Below is a small trained network, with its code and all its weights. Each question gives an input and a target symbol and asks what happens when units are switched off, that is, made to give their printed mean instead of their output.

import numpy as np


def w(rows, s, z=0):
    codes = np.array(rows[::2]) - 128.0
    scale = np.full(codes.shape[1], s)
    scale[-1] = z or s
    return codes * scale


def f(y):
    return np.maximum(y, 0)


def softmax(a):
    e = np.exp(a - a.max(-1, keepdims=True))
    return e / e.sum(-1, keepdims=True)


def log_softmax(a):
    a = a - a.max(-1, keepdims=True)
    return a - np.log(np.exp(a).sum(-1, keepdims=True))


def net(x, mask):
    ids = ['ΞΣΨγεθλμπτφ'.index(c) for c in x.split()]
    T = len(ids)
    res = E[ids] + P[:T]
    u = 0
    for l in range(2):
        r = res
        for j in range(3):
            rows = slice(2 * j, 2 * j + 2)
            q, k, v = (r @ M[l][rows].T for M in (Q, K, V))
            z = softmax(np.where(np.tri(T) > 0, q @ k.T / 2**0.5, -1e9)) @ v
            o = O[l][rows]
            res = res + np.where(mask[u + j], z, o[:, -1]) @ o[:, :-1]
        u += 3
        y = f(res @ A[l][:, :-1].T + A[l][:, -1])
        res = res + np.where(mask[u : u + 8], y, B[l][:, -1]) @ B[l][:, :-1]
        u += 8
    return log_softmax(res[-1] @ U[:, :-1].T + U[:, -1])


Q, K, V, O, A, B = {}, {}, {}, {}, {}, {}
E = w([
[134,2,156,74,149,67],'Ξ',
[126,44,89,152,98,79],'Σ',
[98,189,95,134,117,190],'Ψ',
[99,144,176,160,112,159],'γ',
[121,136,139,78,70,87],'ε',
[107,160,114,200,35,162],'θ',
[163,81,181,84,139,152],'λ',
[149,96,60,196,137,142],'μ',
[64,150,122,148,108,81],'π',
[89,149,171,80,172,91],'τ',
[127,29,192,132,93,117],'φ',
],0.021)
P = w([
[97,198,246,195,252,109],'0',
[106,157,22,42,49,185],'1',
[100,126,28,33,62,195],'2',
[110,135,27,39,64,191],'3',
[99,108,35,33,62,201],'4',
[90,116,46,37,67,197],'5',
],0.0046)
Q[0] = w([
[86,154,3,58,84,57],'0.h0',
[78,91,82,105,112,185],'0.h0',
[53,97,241,66,123,159],'0.h1',
[119,217,50,86,38,72],'0.h1',
[125,80,226,96,182,176],'0.h2',
[183,60,134,161,74,51],'0.h2',
],0.021)
K[0] = w([
[158,172,143,194,187,5],'0.h0',
[97,113,214,171,166,142],'0.h0',
[150,190,240,155,142,129],'0.h1',
[108,76,114,42,47,70],'0.h1',
[136,120,248,123,157,170],'0.h2',
[183,84,144,138,62,95],'0.h2',
],0.023)
V[0] = w([
[55,79,148,62,122,198],'0.h0',
[63,57,124,56,76,255],'0.h0',
[171,122,115,203,138,123],'0.h1',
[125,133,124,113,139,133],'0.h1',
[7,36,101,60,129,226],'0.h2',
[86,72,94,61,133,209],'0.h2',
],0.0065)
O[0] = w([
[157,188,136,146,129,105,182],'0.h0',
[186,253,114,200,107,82,170],'0.h0',
[137,136,91,156,121,127,132],'0.h1',
[132,142,136,126,130,124,120],'0.h1',
[148,207,75,172,102,111,254],'0.h2',
[134,210,108,158,117,99,205],'0.h2',
],0.0067,0.0046)
A[0] = w([
[185,162,145,18,254,88,164],'0.n0',
[41,165,106,172,24,33,44],'0.n1',
[99,167,44,19,216,179,80],'0.n2',
[174,162,57,39,194,157,12],'0.n3',
[168,34,143,50,144,107,97],'0.n4',
[188,139,163,90,45,157,148],'0.n5',
[235,90,116,77,154,186,120],'0.n6',
[171,130,131,11,53,136,2],'0.n7',
],0.0058,0.003)
B[0] = w([
[131,160,45,132,106,117,205],'0.n0',
[79,2,119,80,100,165,252],'0.n1',
[113,162,85,135,138,129,190],'0.n2',
[98,144,94,124,103,138,147],'0.n3',
[175,200,90,188,102,119,177],'0.n4',
[162,214,180,170,104,112,224],'0.n5',
[137,214,134,182,130,57,173],'0.n6',
[139,153,201,133,147,51,171],'0.n7',
],0.0091,0.0036)
Q[1] = w([
[87,175,65,183,51,73],'1.h0',
[120,143,126,101,96,112],'1.h0',
[169,77,221,93,252,181],'1.h1',
[148,119,153,112,146,151],'1.h1',
[171,146,128,89,151,176],'1.h2',
[110,153,159,113,121,102],'1.h2',
],0.036)
K[1] = w([
[103,83,231,184,247,124],'1.h0',
[129,136,150,172,179,120],'1.h0',
[158,166,20,101,1,101],'1.h1',
[106,133,127,131,76,135],'1.h1',
[148,207,70,92,115,157],'1.h2',
[131,130,167,108,100,101],'1.h2',
],0.024)
V[1] = w([
[109,115,234,196,174,197],'1.h0',
[7,139,106,152,180,154],'1.h0',
[88,54,180,106,109,61],'1.h1',
[145,77,141,183,233,119],'1.h1',
[157,150,113,105,151,211],'1.h2',
[146,136,146,124,112,134],'1.h2',
],0.013)
O[1] = w([
[93,150,254,194,155,144,254],'1.h0',
[64,88,162,112,204,173,139],'1.h0',
[49,122,126,141,75,58,163],'1.h1',
[120,135,108,205,177,76,253],'1.h1',
[115,173,84,159,91,85,85],'1.h2',
[132,147,134,127,124,120,130],'1.h2',
],0.0096,0.0072)
A[1] = w([
[143,106,157,137,177,101,110],'1.n0',
[178,127,78,78,76,156,180],'1.n1',
[132,177,162,72,179,61,253],'1.n2',
[145,170,92,110,166,126,83],'1.n3',
[91,216,140,82,121,138,228],'1.n4',
[79,131,125,170,88,61,126],'1.n5',
[131,42,118,195,78,174,167],'1.n6',
[181,9,154,166,97,145,90],'1.n7',
],0.013,0.0043)
B[1] = w([
[174,81,131,117,113,163,172],'1.n0',
[120,37,226,196,185,144,178],'1.n1',
[61,95,19,233,32,102,188],'1.n2',
[176,111,57,122,147,115,153],'1.n3',
[148,128,92,80,38,240,193],'1.n4',
[216,125,180,22,252,115,252],'1.n5',
[2,229,95,150,57,77,212],'1.n6',
[250,207,51,28,148,106,177],'1.n7',
],0.0097,0.017)
U = w([
[188,3,114,139,167,62,102],'Ξ',
[132,127,43,41,124,27,10],'Σ',
[146,135,94,97,189,196,43],'Ψ',
[109,132,245,176,157,171,121],'γ',
[126,8,180,91,58,87,209],'ε',
[42,191,155,114,47,106,16],'θ',
[186,149,113,190,51,82,220],'λ',
[88,149,82,219,241,89,254],'μ',
[39,72,155,54,165,119,115],'π',
[55,70,29,109,97,103,136],'τ',
[184,169,207,97,116,61,137],'φ',
],0.0063,0.0052)

Each question gives the input, a string of symbols that net reads in full, and the target symbol t.
The units are the heads (2 rows each of Q, K, V and O) and the neurons (one row each of A and B). Each row of codes is followed by its name. A weight is (code - 128) times the scale printed after its matrix; where a second scale follows, it is the last column's (O, A, B and U).
mask holds one flag per unit, layer by layer, with each layer's heads first. A switched-off unit (its flag False) gives its mean, the last column of its rows in O or B, instead of its output. The means were averaged over made-up inputs and are rounded, as every weight is.
A unit's drop is (log p(t) with every unit on - log p(t) with that unit switched off) / (log p(t) with every unit on - log p(t) with every unit switched off).
The circuit of an input: a set's keep is (log p(t) with only the set's units on - log p(t) with every unit switched off) / (log p(t) with every unit on - log p(t) with every unit switched off). Starting from the 12 units with the biggest drops (on a tie, the unit counted first), units are removed one at a time, each time the one whose removal leaves the highest keep (on an exact tie, the one counted first), for as long as the keep stays at least 0.8.
circuit, biggest first: the units of the circuit, biggest drop first
most important unit: the unit with the biggest drop
k most important neurons: the k neurons with the biggest drops, biggest first
top k neurons in layer l: the k neurons of layer l with the biggest drops, biggest first
heads that matter: for each layer, one digit per head in row order, 1 if its drop is at least 0.15 and else 0, layers parted by /
input μ ε γ μ Ξ θ, target μ: circuit, biggest first => 1.h1; 0.h2
input γ τ φ μ, target γ: most important unit => 1.h0
input π Ψ τ, target π: top 2 neurons in layer 1 => 1.n5; 1.n6
input φ γ Σ λ Ξ θ, target φ: heads that matter => 000 / 110
input ε λ Σ λ θ λ, target ε: 3 most important neurons => 1.n1; 1.n6; 1.n7
input π π Ξ, target π: circuit, biggest first => 1.h0; 0.h0; 0.h2; 0.n0
input Σ ε Ψ π τ φ, target φ: heads that matter => 101 / 010
input Ψ γ λ μ μ ε, target Ψ: circuit, biggest first => 1.h1; 0.h0
input π θ μ, target π: heads that matter => 100 / 110
input φ λ φ π, target φ: 2 most important neurons => 1.n5; 1.n2
input Ξ Σ τ γ, target Ξ: heads that matter => 100 / 100
input π Ψ π Σ, target Σ: heads that matter => 000 / 011
input ε Ξ λ φ τ, target ε: heads that matter => 000 / 110
input Σ μ μ τ, target τ: circuit, biggest first => 1.n2
input τ μ τ τ, target τ: heads that matter => 000 / 000
input φ μ μ γ Ψ Σ, target Σ: 3 most important neurons => 0.n1; 1.n7; 1.n6
input Ψ φ τ γ, target Ψ: 3 most important neurons => 0.n0; 1.n1; 0.n1
input μ Ψ Σ λ, target μ: 2 most important neurons => 1.n7; 0.n0
input μ γ γ, target γ: top 3 neurons in layer 1 => 1.n7; 1.n6; 1.n2
input τ Σ μ, target τ: 3 most important neurons => 0.n0; 1.n5; 0.n5
input Σ γ μ φ φ, target Σ: 4 most important neurons => 0.n1; 1.n1; 1.n7; 0.n4
input λ μ μ μ Ξ θ, target θ: top 2 neurons in layer 1 => 1.n6; 1.n5
input Ψ π θ μ, target Ψ: circuit, biggest first => 1.h1
input μ Σ τ λ Ψ, target Ψ: heads that matter => 001 / 001
input μ θ φ, target μ: heads that matter => 101 / 110
input Σ Ψ λ π λ λ, target Σ: 2 most important neurons => 1.n5; 1.n1
